Below is a small trained network, with its code and all its weights. Each question gives an input and a target symbol and asks what happens when units are switched off, that is, made to give their printed mean instead of their output.

import numpy as np


def w(rows, s, z=0):
    codes = np.array(rows[::2]) - 128.0
    scale = np.full(codes.shape[1], s)
    scale[-1] = z or s
    return codes * scale


def norm(h):
    return h / np.sqrt((h * h).mean(-1, keepdims=True) + 1e-5)


def f(y):
    return y / 2 * (1 + np.tanh(0.7978845608 * (y + 0.044715 * y**3)))


def softmax(a):
    e = np.exp(a - a.max(-1, keepdims=True))
    return e / e.sum(-1, keepdims=True)


def log_softmax(a):
    a = a - a.max(-1, keepdims=True)
    return a - np.log(np.exp(a).sum(-1, keepdims=True))


def net(x, mask):
    ids = ['ΘΣΨδεηλτ'.index(c) for c in x.split()]
    T = len(ids)
    res = E[ids] + P[:T]
    u = 0
    for l in range(3):
        q, k, v = (norm(res) @ M[l].T for M in (Q, K, V))
        z = softmax(np.where(np.tri(T) > 0, q @ k.T / 4**0.5, -1e9)) @ v
        res = res + np.where(mask[u], z, O[l][:, -1]) @ O[l][:, :-1]
        u += 1
        y = f(norm(res) @ A[l][:, :-1].T + A[l][:, -1])
        res = res + np.where(mask[u : u + 4], y, B[l][:, -1]) @ B[l][:, :-1]
        u += 4
    return log_softmax(norm(res)[-1] @ U[:, :-1].T + U[:, -1])


Q, K, V, O, A, B = {}, {}, {}, {}, {}, {}
E = w([
[137,244,154,154,41,90,169],'Θ',
[116,181,160,91,72,170,180],'Σ',
[158,153,125,139,73,168,171],'Ψ',
[94,198,70,69,35,216,108],'δ',
[71,227,90,21,124,143,124],'ε',
[40,200,124,188,91,123,184],'η',
[1,130,55,4,58,52,25],'λ',
[89,249,188,171,95,201,208],'τ',
],0.0057)
P = w([
[166,21,122,134,200,65,77],'0',
[76,139,59,107,138,161,255],'1',
[121,109,136,201,76,153,56],'2',
[109,164,62,142,157,153,244],'3',
[120,110,137,202,84,148,52],'4',
[99,152,65,147,148,144,229],'5',
[122,107,133,204,93,139,50],'6',
[106,153,67,163,152,141,237],'7',
],0.0051)
Q[0] = w([
[157,69,197,185,99,160,58],'0.h0',
[154,133,9,108,96,87,241],'0.h0',
[110,202,76,145,135,2,204],'0.h0',
[70,145,130,123,215,127,78],'0.h0',
],0.0075)
K[0] = w([
[90,187,114,152,23,183,57],'0.h0',
[222,16,198,153,213,3,135],'0.h0',
[178,124,150,93,232,39,137],'0.h0',
[63,117,63,53,143,141,215],'0.h0',
],0.0059)
V[0] = w([
[146,165,204,105,103,79,88],'0.h0',
[96,37,207,150,203,254,110],'0.h0',
[51,148,177,83,63,131,140],'0.h0',
[219,59,210,110,120,93,24],'0.h0',
],0.0036)
O[0] = w([
[154,96,184,124,33,234,172,65],'0.h0',
[103,69,40,112,3,111,94,2],'0.h0',
[178,17,148,41,108,160,169,212],'0.h0',
[102,86,146,216,61,158,152,56],'0.h0',
],0.0052,0.0015)
A[0] = w([
[253,82,159,253,81,90,102,79],'0.n0',
[200,32,191,95,133,181,186,137],'0.n1',
[127,212,88,191,111,185,161,1],'0.n2',
[207,96,204,227,82,173,66,186],'0.n3',
],0.0054,0.0025)
B[0] = w([
[111,196,154,40,197,145,2,157],'0.n0',
[61,212,93,58,57,99,107,119],'0.n1',
[55,101,148,83,173,11,77,251],'0.n2',
[118,191,149,88,148,158,70,225],'0.n3',
],0.0073,0.0025)
Q[1] = w([
[122,152,121,29,72,162,217],'1.h0',
[97,212,129,103,157,192,60],'1.h0',
[132,187,113,164,184,81,197],'1.h0',
[108,253,188,201,211,109,64],'1.h0',
],0.006)
K[1] = w([
[130,173,123,38,32,176,236],'1.h0',
[200,226,237,48,150,182,42],'1.h0',
[103,197,98,153,198,66,175],'1.h0',
[192,240,243,141,254,37,80],'1.h0',
],0.0052)
V[1] = w([
[122,117,157,191,126,150,69],'1.h0',
[120,128,132,41,44,127,132],'1.h0',
[212,185,154,128,254,57,87],'1.h0',
[139,64,89,134,97,49,135],'1.h0',
],0.0047)
O[1] = w([
[121,89,181,202,2,105,192,66],'1.h0',
[207,131,210,49,178,134,104,255],'1.h0',
[33,14,38,61,112,174,180,9],'1.h0',
[149,103,98,200,232,32,116,43],'1.h0',
],0.0044,0.0024)
A[1] = w([
[56,131,158,39,206,184,113,251],'1.n0',
[171,249,150,2,161,165,210,14],'1.n1',
[180,175,182,73,124,167,84,67],'1.n2',
[110,210,242,194,84,165,200,160],'1.n3',
],0.0043,0.0031)
B[1] = w([
[241,117,134,158,101,176,239,254],'1.n0',
[54,7,102,193,138,17,110,217],'1.n1',
[56,152,77,132,134,106,251,173],'1.n2',
[252,34,105,174,97,153,106,168],'1.n3',
],0.0039,0.0058)
Q[2] = w([
[164,186,56,149,123,47,240],'2.h0',
[136,124,99,182,119,84,153],'2.h0',
[25,64,170,91,42,211,64],'2.h0',
[145,167,118,174,151,65,254],'2.h0',
],0.0065)
K[2] = w([
[162,24,36,242,176,104,61],'2.h0',
[119,95,56,183,157,111,147],'2.h0',
[58,183,255,84,147,103,208],'2.h0',
[139,19,19,218,109,136,115],'2.h0',
],0.0057)
V[2] = w([
[76,210,145,72,162,129,201],'2.h0',
[203,198,177,2,116,74,91],'2.h0',
[55,45,139,123,201,150,71],'2.h0',
[77,79,152,70,139,148,182],'2.h0',
],0.0049)
O[2] = w([
[125,76,154,185,254,61,98,61],'2.h0',
[165,95,80,204,141,37,207,216],'2.h0',
[167,213,160,103,96,110,113,39],'2.h0',
[129,184,201,206,111,77,113,1],'2.h0',
],0.0056,0.0036)
A[2] = w([
[139,176,104,152,74,112,178,4],'2.n0',
[42,81,121,173,154,132,106,125],'2.n1',
[212,75,44,253,108,179,96,152],'2.n2',
[107,197,103,134,137,105,196,28],'2.n3',
],0.0064,0.004)
B[2] = w([
[233,208,161,2,70,107,124,127],'2.n0',
[109,174,90,128,3,75,122,128],'2.n1',
[181,133,162,161,109,194,21,253],'2.n2',
[183,166,221,107,79,168,50,133],'2.n3',
],0.0065,0.004)
U = w([
[100,183,217,199,235,53,177,111],'Θ',
[220,203,177,58,51,101,204,3],'Σ',
[61,208,119,47,208,201,57,104],'Ψ',
[224,68,79,202,76,212,27,191],'δ',
[137,46,4,69,181,189,240,144],'ε',
[3,142,66,182,7,87,104,119],'η',
[161,16,44,181,202,2,69,184],'λ',
[79,38,194,227,79,206,239,56],'τ',
],0.0069,0.0019)

Each question gives the input, a string of symbols that net reads in full, and the target symbol t.
The units are the heads (4 rows each of Q, K, V and O) and the neurons (one row each of A and B). Each row of codes is followed by its name. A weight is (code - 128) times the scale printed after its matrix; where a second scale follows, it is the last column's (O, A, B and U).
mask holds one flag per unit, layer by layer, with each layer's heads first. A switched-off unit (its flag False) gives its mean, the last column of its rows in O or B, instead of its output. The means were averaged over made-up inputs and are rounded, as every weight is.
A unit's drop is (log p(t) with every unit on - log p(t) with that unit switched off) / (log p(t) with every unit on - log p(t) with every unit switched off).
The circuit of an input: a set's keep is (log p(t) with only the set's units on - log p(t) with every unit switched off) / (log p(t) with every unit on - log p(t) with every unit switched off). Starting from the 12 units with the biggest drops (on a tie, the unit counted first), units are removed one at a time, each time the one whose removal leaves the highest keep (on an exact tie, the one counted first), for as long as the keep stays at least 0.8.
circuit, biggest first: the units of the circuit, biggest drop first
unit that matters most: the unit with the biggest drop
k most important neurons: the k neurons with the biggest drops, biggest first
top k neurons in layer l: the k neurons of layer l with the biggest drops, biggest first
drop when u is switched off: that unit's drop, to one decimal
input Σ λ Ψ δ, target δ: circuit, biggest first	(0.h0; 2.n2; 1.h0)
input η δ Ψ δ Θ Σ, target Ψ: circuit, biggest first	(1.h0; 2.h0)
input Θ δ δ λ, target τ: unit that matters most	0.h0
input η δ Ψ λ, target Ψ: circuit, biggest first	(2.h0; 1.h0)
input ε Ψ δ Θ Ψ Θ, target Θ: circuit, biggest first	(2.h0; 1.n1)
input Σ δ δ Θ, target δ: 2 most important neurons	(1.n3; 2.n2)
input Σ Ψ λ τ, target δ: circuit, biggest first	(0.h0; 1.n3; 2.n2)
input λ η η, target η: 3 most important neurons	(1.n0; 0.n2; 2.n1)
input Σ λ η τ ε ε, target δ: circuit, biggest first	(0.h0; 1.h0; 1.n3)
input ε δ δ δ δ Ψ, target Θ: circuit, biggest first	(0.n2; 2.h0; 1.h0)
input λ τ λ δ δ Ψ, target Σ: 2 most important neurons	(0.n1; 0.n2)
input Θ ε Ψ Ψ λ τ Σ δ, target τ: 3 most important neurons	(0.n2; 1.n3; 1.n0)
input λ δ δ η, target Σ: 2 most important neurons	(0.n2; 2.n0)
input δ Ψ ε δ δ δ δ τ, target ε: 2 most important neurons	(0.n2; 1.n1)
input λ δ δ Ψ, target Σ: unit that matters most	2.h0
input ε δ δ Θ Θ η, target Θ: 3 most important neurons	(0.n2; 1.n1; 0.n3)
input Ψ τ Ψ λ Θ τ, target η: 2 most important neurons	(0.n2; 2.n1)
input λ Ψ Θ Ψ τ τ, target Σ: 3 most important neurons	(0.n2; 0.n1; 2.n0)
input δ δ η δ δ λ Σ, target Σ: 3 most important neurons	(0.n1; 0.n2; 1.n2)
input Ψ δ δ λ, target η: circuit, biggest first	(0.h0)
input ε δ λ Ψ Θ, target Θ: top 2 neurons in layer 0	(0.n0; 0.n3)
input δ Θ Σ, target Σ: top 3 neurons in layer 0	(0.n1; 0.n2; 0.n3)
input Σ Θ η, target η: 2 most important neurons	(0.n2; 2.n1)
input Ψ ε δ λ δ δ, target η: drop when 1.n0 is switched off	0.2
input Σ δ τ λ, target δ: drop when 2.h0 is switched off	0.0
input δ δ Ψ δ λ, target λ: drop when 1.n3 is switched off	0.0
input Ψ λ δ η δ Θ, target η: drop when 0.h0 is switched off	0.9
input τ Σ δ Ψ δ Ψ, target λ: unit that matters most	1.h0
input Ψ δ λ λ Σ δ Ψ Θ, target η: top 2 neurons in layer 0	(0.n2; 0.n0)
